Rows lie near named flat spaces through zero. A row that begins with a name and a colon came from that space; any other row is followed by the name of its block's space that it lies nearest.
lh_pp: [ 15  -1 -13   4  -1  39  -2   8  -5 -21 -10  19  14  36  48   8   9  17
 -37  -8   9 -10]
qd_hp: [ 20  -1  -8 -37 -14  11  -3   1  16 -32 -12  25 -21  -4  10  13 -12  18
 -15 -15 -20 -11]
hg_sm: [ -2  -8 -10 -30 -21 -12 -19 -11  17 -12   6   9  -5  -3  15   0  -9 -11
 -49 -12 -10 -17]
rz_sb: [-15 -15   4   5 -12  -5 -14   2 -10   0 -12  -1  -3  -8   2   8   8  -3
  11 -28   4 -19]
hg_sm: [-14  -7   1  56  17  -5  14 -14 -50  13 -21  -9  18 -54  18 -12  25  -4
  43  12  41  38]
rz_sb: [ -1 -19  10  -3  -5 -13  -8   8  -4   8   9 -10  15 -13 -26   9   4   3
  12  -2  -5 -15]
hg_sm: [-31 -15  -5  39   0  -7   0 -34 -26   6 -26 -14  -4 -54  29 -26  14 -26
  -2   0  40  41]
rz_sb: [ -9   5  -3  22  -4  17   5 -29 -11   0   0  -8  23   4  38 -19   8 -19
 -42  29  22  28]
rz_sb: [  2 -42  -4   5 -21  27  -7 -16 -30 -35 -32   6  18 -40  39   9  20  20
 -20 -10  20   7]
lh_pp: [-37  43 -10  18 -25 -36  -1 -34 -45  -3  -2  14   3   9  65  -2  11 -25
 -10 -10  17  -7]
qd_hp: [  2 -32  20  11  -9  12 -11  -3  -4   9  -6 -13  28 -27 -27   7   9  -5
  12   3   3  -7]
hg_sm: [ 17   7   7  10  14  -2  10  21 -16   9  11   3  22   6 -17  14   7  19
  36  11  -4  -9]
bd_pz: [ -2   8 -14   7  20 -10  -1  22   3   9   4   6 -15  19   8  -3   0   4
   6 -18   5  -8]
qd_hp: [-21  23  -1  32  16 -25  12   1 -25  24  11 -12   5  11   6 -11   9 -10
  26   8  17  11]
bd_pz: [  9  -6   1 -24 -28  16  12 -31 -14 -42 -16   8   1 -28  22   8   0  19
 -18  18  -7  20]
lh_pp: [  7  23   8   4  12 -30  12   9  -9  24  36  -8  25   9 -28   2  -1  -2
  23  32  -9  -3]
lh_pp: [-28 -19  21  -1 -19  -4  19 -23 -18  -8   5 -47   2  -5 -26  -5   9  11
  12  30  -1  28]
bd_pz: [  3 -12   3 -41 -19  27  16 -31  35 -31   4 -23 -19   9  -8 -17 -18   6
 -58  39 -17  40]
rz_sb: [-25 -32 -16  20  14 -17  -7   1  -8   4 -24 -12 -32 -47   8 -19   9  -4
  13 -33  28  21]
hg_sm: [ -6   6  35  12 -32  11 -14 -19 -10  13  -4   0  38   2 -17  19   6 -25
  17   4 -10 -30]
lh_pp: [ 23 -14  -4  18  26  39  -2  44   1   4   0   5  20  43   3  13  12  29
   5 -13   7 -21]
rz_sb: [ 12 -35 -16 -18  13  -7   7  12   0 -22 -13  -1 -27 -49 -11  -1  -1  34
  13  -9   2  22]
bd_pz: [ -7   1   7  24  -2  39 -23 -31  39  18 -40  13 -17 -25  10 -25 -12 -62
 -23 -16  16  15]
hg_sm: [-18   0  -7  43  39  11  28  -1  -7  12 -22 -25 -35 -14  -1 -32   6   1
  37   9  32  61]
bd_pz: [-22  -7 -17  -6  14 -13   0  13  20   7  16 -24 -29  37   1 -21  -5   0
 -30 -10   5   7]
lh_pp: [-17  -6  -8  -5  -6 -24  -7 -12  -1  -3 -15   3 -29 -38   3  -7  -4 -12
   8 -23   4   6]
qd_hp: [ -9 -20   5   7   3   4   3   3  -2   1  -5 -19  -4  -7 -15  -4   5   7
  10   0   6  10]
rz_sb: [  7  -8  14   9  -4   0  -5   0  -7  13  14  -7  37  -5 -16   6   6  -6
   1  18   0  -9]
qd_hp: [ 17  11   2 -36  -7   5   8  -3  24 -20  -7  14 -31  -7 -19   7 -19  12
   9   1 -27   4]
hg_sm: [ 40  25  -3 -14  13 -14   5  10   1   0   1  40   3 -37 -13  16 -12   7
  36   6 -16  -7]
lh_pp: [ 33   8 -19 -43  20 -62   3   5  25   7  30  21 -15 -70 -37  -7 -27  -3
   4  22 -21  13]
bd_pz: [ 15 -19   4  13  10  -2  -1  -3  -9   8  -8   4  18 -57 -14  -1   5  -2
  20  11  11  14]
rz_sb: [ 14  -1   4  -8  11  -9   0  21   7   8   6   4  -3  -6 -31  10  -5  10
  30  -5 -13 -13]
qd_hp: [ 17 -44 -16  14  10  25 -14   6  -5  -4   8  -4  47  -8  35  -9  16   7
 -67  14  29   6]
hg_sm: [-27 -11 -19 -16  -8 -18 -16 -35  37  -2 -13  -5 -47 -37  17 -37 -19 -43
 -57 -14  10  29]
lh_pp: [ -2  12  -1 -31 -22 -26   9 -39   4 -16  11  -1  -7 -34   1  -9 -14 -13
 -26  32 -13  25]
bd_pz: [ -4 -26  -4 -14  -5 -21  11  -2 -20 -16  15 -22   9 -21  -6   1   8  27
  -6  18   1  15]
qd_hp: [ -6  34   4   5 -23 -10 -28  -7  -3  14   3  32  21  28  29  15  -1 -36
 -15 -27  -6 -53]
bd_pz: [ 28  16  14   1  -3   4   6   7 -20  -1   1  22  30 -11 -12  26   4  14
  40  12 -13 -17]
lh_pp: [ 29   4  -4  11  31  15 -22  41  34  28  -6  30  -3   9 -19   6  -9 -12
  20 -33  -3 -33]
hg_sm: [ -4  -8  -1  36  40 -21  16  24 -19  32  19 -27  13 -10 -27 -13  13   9
  41  19  21  23]
qd_hp: [ 12  42  13 -15 -13  -7  -7 -11  21  11   8  25   2  11 -12   9 -19 -29
   5   5 -26 -23]
bd_pz: [-23   3   2  22 -16  -3 -18 -13 -18   6 -21  10   1  -8  28   3  10 -23
   5 -32  15 -18]
rz_sb: [ 15  -9  16   9   3  -2   2  -3  -5  20  30 -16  54  -8 -26   0   5  -7
  -9  46   0   4]
qd_hp: [-39 -41  -9  41  12   0  -4  13 -31   9  -5 -39   6  12  22 -15  29  10
  -6 -20  40   9]
[-14  58  20  -2 -12 -11 -11  10  19  31  21  10  -3  79 -19  14 -14 -32
  19 -17 -29 -54] => rz_sb
[ -3 -13 -12   2   5 -27  -7  -1 -10   5  10  -2  10 -28   9  -7   5  -4
 -14   1  12   4] => hg_sm
[-29   2 -14 -11   8 -40   5  34  -9   6  41 -31 -12  70  -2   1   6  26
  -7 -13  -6 -23] => bd_pz
[ 14  36 -13  -2  11 -20  16  -1 -16  -4   9  23   0  -5  20   2  -3   7
  12  15  -1   9] => qd_hp
[-38 -39  15 -10 -45 -18  -4 -38 -26 -16   6 -42  20 -25  -1  -2  14  -2
 -29  16   4   9] => bd_pz
[-41 -38  13   7 -28 -33 -11 -18 -32   6  13 -41  25 -22  -9  -1  20  -6
  -7   2  12  -5] => bd_pz
[ 16  -2  -9 -16  -1 -59 -22  -9   3  19  21  24  21 -74 -12  -1 -10 -29
  -9   5  -4 -14] => hg_sm
[  4  18  12  19  13  -5  -5  13   4  32  11   3  16  13 -22   3  -1 -19
  26   1  -2 -17] => rz_sb
[-36 -28   7  -5 -30  -4 -24 -16   8   5  13 -32  13  28   6  -8   6 -23
 -58  -9   3 -19] => hg_sm
[  6 -33  17 -34 -20 -25  -4   7   1  -3  34 -26  28 -12 -51  16   0  19
  -3  22 -25 -19] => rz_sb
[ -3 -10 -28   2  30 -20   5  25   0   1   7  -4 -24  -1  12 -13   2  18
  -4 -15  15  12] => bd_pz
[  8  -2  -5  34  23  24 -19  -9  26  24 -38  24 -14 -46   9 -22  -7 -46
   4 -22  25  16] => bd_pz
[-33 -29   0  -1  -8   9  -8   8   9  -7 -16 -27 -35  25  -4  -6   4   7
  -4 -36   4  -5] => qd_hp
[ 32 -42  -6 -35   4  22  17   5   8 -42 -16  -1 -18 -48 -19   6  -4  51
   4  14 -10  32] => qd_hp
[ -7   9  -2 -21 -26  -9  -8   2 -15 -27 -24  26 -28   0  17  26   0  16
  26 -47 -15 -33] => qd_hp
[ 15  24  30  -7 -15  12  -5  -1  14  13   2  13  16  12 -38  21 -10 -16
  32   6 -28 -29] => hg_sm
[ 37  53 -10 -25   6 -21  24  -6  -9 -17   7  45  -7 -23  10  13 -16  14
  26  24 -21   9] => qd_hp
[ 60  12 -39 -34  34 -37  11  40 -12 -21  21  52   2 -39  14  19  -7  50
  13   3 -11  -7] => hg_sm
[  4  -7   2  28   3  19  -8   0 -17   4 -23  14  17 -17  19   5  13  -6
  13 -14  19  -5] => rz_sb
[-11 -26  -9   6  12 -14  -7  18  -4   2 -15  -5 -25 -27 -11  -2   5  10
  28 -33  10  -1] => lh_pp
[ 50  36  -8 -11  22   0  17  -9  18   8  30  26  31 -15   1 -10 -18 -10
 -28  64  -9  27] => qd_hp
[ 30  -5 -39  -9  30   1  17  12 -10 -33 -21  32 -31 -45  39  -5  -1  38
   1  -7  15  35] => bd_pz
[-10  10  10  -6  -2   0   2  -3  21   9   1 -11 -20  15 -25  -6 -11 -13
   9   0 -12   2] => qd_hp
[-29  -7   0  20   3  -9   1   5 -16   8  -5 -20 -11  12   3  -5  12   1
  17 -17  14   0] => qd_hp

Rows lie near named flat spaces through zero. A row that begins with a name and a colon came from that space; any other row is followed by the name of its block's space that it lies nearest.
th_fl: [ 33  -9  10   8  19 -31   9 -14  -1  16  -3  -6 -26 -26   2 -23   7   4
 -12   1 -16 -12]
th_fl: [-38  41  14 -18 -20  15 -33  27   3  15  34  35 -15  42 -16  -6   3   0
 -24 -12 -12 -11]
nl_nm: [  3 -37  17  -5  -2  12  -5 -10 -27  15  37  15  12 -12 -20  27 -40  17
  23 -26 -11  19]
dj_qs: [  8  14   0  -2   1   6  -8  11  -4   7  -5  13   4  -6  30   5   3  -5
  -1 -16  11  39]
md_ch: [ 12  -4 -14   1   3  17  18  -2  -1  27   1 -23  46 -14  29  33 -24  15
  22 -14 -25  47]
dj_qs: [ -5 -13  17 -30   3  13  -8  -8   3 -26  32 -11   4  11 -14 -13 -12   7
   6   3   6 -33]
md_ch: [ -2 -14  -3 -17  -1  14 -20 -19 -17  -8  12 -18   8 -33   0  12 -22  -3
  20  11  15   1]
mj_rp: [ 11  20   1   7   3 -16 -49  27 -22  25 -14  14  16  18  15  27 -17  -8
  30  11   9  32]
th_fl: [  0 -16 -49 -42  -6  66  37  12  -3 -31 -20 -66  40 -22 -13  55 -16   8
   4   9 -29 -16]
nl_nm: [  0  31  -4  14  10  -6  -8  28  16   4 -40   4  13  12  10   1   3   5
 -33 -12 -26  15]
th_fl: [ -5  23   9   4 -19  -2 -11  14  15  16   4   8  -4  -6  26  -6   9 -10
 -36 -13  -3  16]
md_ch: [  1 -17 -16  -3  -3   5  -2 -19 -10 -20 -22 -22 -24 -58 -19   3   1 -12
 -19  16   7 -23]
mj_rp: [  0  14  10 -28 -15   6  10  10   5  17  49   6 -32  24 -10 -18  21   1
 -16  -1 -17 -37]
md_ch: [-35  23 -22   7   0  14   3 -21   1  20  -4  -3  -4 -24 -16  -1  -3  11
 -13   0 -29   4]
dj_qs: [  8  33 -30 -15   1  -3   2   8   0   6 -21 -20 -36 -12   1 -10  35 -14
 -14  32  -5 -30]
md_ch: [-18  23  -1   7 -10  -3  12  -4  12  19  17  16 -13  18   8 -19  22   0
  -6  -3  -2   4]
dj_qs: [ 10  -2   0 -11  46  16  24 -12  15 -47 -29  -2  20  -2  18 -27   0  21
  -3 -26   5  22]
nl_nm: [ 20  29  -9  -4  17 -18 -11  20 -12  16 -21  14 -37   3  -4  -9  22  -4
 -10   8 -11  -8]
dj_qs: [ 17 -12   6 -30 -21  40  -2  18 -11   1  24  -2  13 -36  33  33 -17  -6
 -19 -38   5  43]
mg_sd: [-29 -18 -17   1 -21  17  22 -22 -11   7  20  -2 -23 -18 -45  11   2   1
  -2   8 -14 -29]
th_fl: [-16  35  18  21  12 -38 -20 -37  40  35  10 -33  24  -6  29 -49  -9  12
 -11  22 -28 -11]
th_fl: [  9  22 -12  -3  10  -6  10 -32   5  20   9 -13  -5 -30  50 -26  20  -4
  18   9  18  32]
nl_nm: [-32   8 -18   5  -8   4 -23   9 -29  19   3  19  -9  29 -52  30 -11   2
  32  23 -11 -18]
mg_sd: [-17  -5  16   2   2  12 -65  22 -20 -29 -31  23  18 -20 -19  29 -45  -4
 -21 -20  12  23]
mj_rp: [  8 -23  -4  -2   0   7  22  -2  -9 -18   5   9   0  15   0   7   9  -4
  30  -1  28   8]
nl_nm: [ -5   2 -36 -19   7  27 -11   0 -32   0 -19 -16  -5 -31 -27  35 -14   2
  17  16 -11  -3]
dj_qs: [-16  10 -38  19 -20  15  14   3  15  -6 -41 -35  44  -4  32  32   5 -16
  17  24  17  29]
mj_rp: [-10  18  27 -26 -24 -13 -61   5 -11  13  51   6 -29  11  -5 -15  -2 -21
   1  27  24 -39]
nl_nm: [-24 -11   8  14 -20  13   9   0  37 -37 -21 -22  36  -6  10   0  -9  -6
 -42  -9   4  -4]
nl_nm: [-23  10 -53   6  28  18  34 -44  -6   1 -32 -27   5 -33 -14   0   5  17
  30  21 -17   8]
nl_nm: [-20 -10  -5  -2 -17   9  -6 -10   2 -20  -1 -15  -2 -14 -16   3  -2 -11
  -7  17  14 -25]
th_fl: [  7  10 -22   1  -5  11  -2  17   3   4 -32 -29  25 -18  17  30  -7  -5
  -9   7 -14  15]
th_fl: [ -9  22  -4 -21   7   4 -19   7  -5  17  22 -12  15  40 -10   4 -10  11
  35  23 -16 -21]
mg_sd: [ 19 -11  14  -5   4  -1   5  -6   8   7  14 -16  20 -13  25  -2 -13   7
   0 -12  -8  14]
dj_qs: [-16  -8 -20  29   4   0  37 -21   9  12 -22  -8   6 -16 -21   4  -1  15
  -9  -4 -34   2]
mj_rp: [-13 -10  -3   2  -7  12  28 -10  11 -13   8   1   1   6  -3  -7  10   2
  -4  -7   5  -4]
md_ch: [ 27  -2  30   2  22 -34 -36  -9 -14  32  17   6 -12 -21   0 -15 -24  12
   0  -4 -21   0]
md_ch: [ 12   1 -11   7  23  -3  20  -9  -1   4 -22  -1  -9 -19  -6  -7   4  13
  -9  -9 -23   6]
mj_rp: [-24  26   8  34 -10 -11  24 -20  28  60  23  16   7  -7  20 -20   3  19
 -31 -32 -47  37]
dj_qs: [  2  -5  28  -1  35  -6 -15 -15   7 -18  -2  11  11  -9  -2 -28 -25  23
 -15 -28 -11   9]
mg_sd: [ 23 -21   6   7   3  -2  26   7   5   8   1  -8  19   3   6  13  -9  11
   0 -17 -21  10]
nl_nm: [ 18 -16  -9 -12   3  15  34   3   2 -17   4 -10  14  14  18   7  11   1
  25  -4  16  11]
dj_qs: [ -6 -11   5  32  -3 -35   9   0  -5  12   4  28 -15  53 -28  -6  16  -3
  36  20  13 -20]
mg_sd: [-20  39 -16 -11 -28  30 -35  47 -16  20  -9  23   3   5   8  44  -4 -14
 -19 -14  -4  37]
mj_rp: [-34  19  20  -2 -21   0 -72   3 -13   0  19  26   3   2   7   3 -20 -20
   7   7  42  16]
md_ch: [ 36 -30   0 -20   5   9 -26  11 -35  -1  -5 -19  11 -39  -2  43 -36  -2
  17   0   0  11]
mg_sd: [-11  39  -5   9 -24 -18  -5  -7  15  61  26 -15  -9  -5  23 -11  15  -6
 -12  19 -26  -4]
mg_sd: [ 16 -31  -2   1  16   0  38  -8   3 -29  -8  -3  -2  13 -15  -8   9   8
  13  -2   6 -17]
md_ch: [  8  -7   7  -4 -12  -1 -19  22  -9   0  -1   2   0   4  -7  20  -9  -9
  -5   2   2  -6]
md_ch: [-17   2  14  -2 -10 -12  -2 -30  15 -15  27   1 -18   3  11 -42  21 -13
   4  17  39 -22]
mg_sd: [  2 -17  29 -23  12  -1 -19 -42   2 -30  37  -7  -2 -25  22 -40 -10  -2
  16   2  45  -4]
mj_rp: [ 20  -3  -6   4  21   1  12   4  -7   6 -20   4   5 -14   5   8  -6  12
  -2 -18 -18  25]
nl_nm: [-12   4  -7  15   8 -12  11  -7  -9  19   7  22 -11  32 -24  -4   8  10
  29   7  -7  -4]
th_fl: [-48   2 -31   5   6  36   0 -18  -8 -35 -30   5  21  -6 -21  16 -11   4
  21   3  20  20]
dj_qs: [ 22 -12 -21   2   1  -3  24  11   2 -20 -36 -24  -9  -7  -7  10  19 -11
  -7  19   2 -24]
nl_nm: [ -8   8 -16  -8   0  20 -16  17 -15   7 -10  -4  20   3  -9  35 -20   5
  13   0 -14  15]
mg_sd: [ -9   7 -32 -38  15  54 -21  12 -21 -47 -39 -17  14 -36  -6  32 -19  -1
  -4  -4  11  16]
mg_sd: [-13 -33  34  19 -28  -5 -14   9  10  -7  11   8  15  -4 -22  14 -30  -1
 -39 -22 -11 -13]
mj_rp: [ -7  -6  -1  53 -13 -32  11 -21  -1  39  -5  23  -4 -10  12   0   8  -7
  14   0   9  37]
mg_sd: [-16  21 -28 -20  -6  33 -18   1 -11   7 -10 -23   7 -40   0  27 -15  -1
 -12   5 -17  11]
th_fl: [ 12  25  -4   6  44 -38 -18 -30  -6  34  -8 -12 -18 -15  -8 -35  -2  19
  18  27 -31 -18]
dj_qs: [ 28 -14  10 -27  -4   9   2  17 -14  -5  18   6 -26 -11  -2   5   5  -5
 -15 -14   2 -10]
md_ch: [ 19 -11  -8  18  13 -18  11 -28   3  16 -27 -30  -9 -70   1  -6  -8   5
 -28   3 -31  -2]
mj_rp: [-31  63  -4   1 -10   5 -48  39  11  33 -19   6   6  10  -5  12 -11   3
 -52  -5 -49   3]
th_fl: [ -4  -1  51   6 -53  -9   6  10  36   8  62  29  -4  23  55 -29  24 -24
 -39 -32  38  18]
mj_rp: [-27   0   4  -4 -21   7 -22  -1   3 -21  11   0   9  18  -2   1  -2 -16
  13  18  36 -12]
[  4 -30  28  19 -30 -14  32   5  29   5  26  -5   7  21  -5  -5   4  -1
 -30 -13 -16 -27] => mg_sd
[-18  51   1   2  -9 -11 -46  27   8  25  -4   3  16  36  19   2   0  -9
   3  19  -2   7] => nl_nm
[ 11 -23  17   1 -27  -8 -29  15  -8   5   8 -13   8 -18  -4  29 -24 -15
 -12   6   3 -12] => dj_qs
[-12   5   5 -11  -2   3 -25  -5   9 -19  -3 -23  11  -8  -3  -6 -12  -4
 -10  17   4 -25] => mj_rp
[ 26   9  19 -36  12   7 -23  18 -23  17  41  22 -11  15  13   1  -9   8
  19 -19   1  17] => mj_rp
[ 13   0  12   1  -1 -14 -20  29 -20  10   5  34 -20  30 -15  10   3  -5
  10  -3   7  -1] => th_fl
[ 14 -23 -10  -3   0  -5  -5   5 -17 -30 -22  -5 -15  -3 -17  12   7 -17
  18  25  32 -23] => mj_rp
[ 12   4  -9  17   1 -16   1  10 -11  20 -21  12 -24 -11 -11   8  10  -4
 -11   1 -13   3] => mj_rp
[-39  -5   1   5 -12  30  28 -20  20 -23  13  14  11  -1   1 -12   3   7
 -19 -29   8  18] => mj_rp
[ -9  -2  21  17  -1 -19  -1 -21  16   2  13   8  -1   1   9 -30   2   1
  -7  -3   9  -1] => th_fl
[ 19   6   1   8  14  -1  26  23  17  -6 -24   7  17  23  20  -2  10   9
 -13 -24 -13  23] => nl_nm
[-14   7 -13  23 -31   0   1  10  -5  30   5  12  14  16  18  30   6 -16
  25   7  17  35] => dj_qs
[-21  16  24   8  -4 -18 -38 -21   7  34  33  -2  13  -2   4 -16 -25   8
   2   6 -15  -1] => md_ch
[ 15 -10   7  -2 -10  -3  -3  25  -1   2  -1  -6  10  16  -4  20  -7  -3
  -4   0  -9 -10] => th_fl
[ 33  22 -20 -17  14  13  26  32  14 -13 -28 -17  23  25  49   6  25  -3
   9  -4   7  28] => nl_nm
[-46 -12  -1 -13 -20  41   7 -11  13 -58   9   6  14  12  -9  -4   1  -8
  -4  -8  42  -6] => mj_rp
[ 19 -10  34  22  27 -38  -7  19  25 -23 -29   3  24  46  -7 -22 -10  13
 -13  -5 -13 -22] => md_ch
[  7  -7  10 -26  14  15 -10  -6  -2 -22   9 -10   8 -12   4  -7 -15   8
  -1  -9   4  -3] => mj_rp
[ -6  -8 -14  49  -2 -18  68 -31  35  30 -16 -17  13 -12   7 -15  17  15
 -17  -7 -41   9] => mj_rp
[-20  27 -15   6 -25   6  -8  16  -5  34   5  10 -12   5  -6  19   9  -8
 -11   5 -17   4] => mg_sd
[ 11  33 -17  -4   7  11  10  31  30 -20 -48 -25  31  12  45   2  17  -6
 -25  -3  -3  21] => nl_nm
[ 16  -9  24  42   8 -49   3   9   9  23 -10  22   1  35  -7 -11   1   6
   2  -3 -14  -2] => mg_sd
[ 30  -3 -17 -50 -23  39  28  25  -6   5  36 -31  10   9  34  31  14 -10
  21   2   7   4] => th_fl
[ -3 -41   0   3  31   7  -6 -16 -20 -54 -36   6   3 -20 -46   6 -27  12
  10  -4  12 -13] => mg_sd
[-19  -5  -9 -13 -32  19   7  -1  -3   9  35 -12   4  14  -8  18   2  -8
  19  16   7 -17] => dj_qs
[ -3   9   9   1  28  -7  14  -8  11 -14   2  18   2  38   1 -33  11  16
  15  -9   4   1] => md_ch
[ -5 -24  -4 -12  -4  19  15 -23   3 -13  10 -30   8 -36 -12   5 -16   7
 -10  -1 -13 -17] => mg_sd
[ -6  18 -12  -2   8 -13  -6 -15 -18  29  21  11 -20  19  -7 -10  13   2
  45  25   6  -5] => nl_nm
[-30  24 -29   2 -12   1   4  -7  12 -15 -17 -19  -5  21  -6  -9  29 -17
  15  46  23 -32] => nl_nm
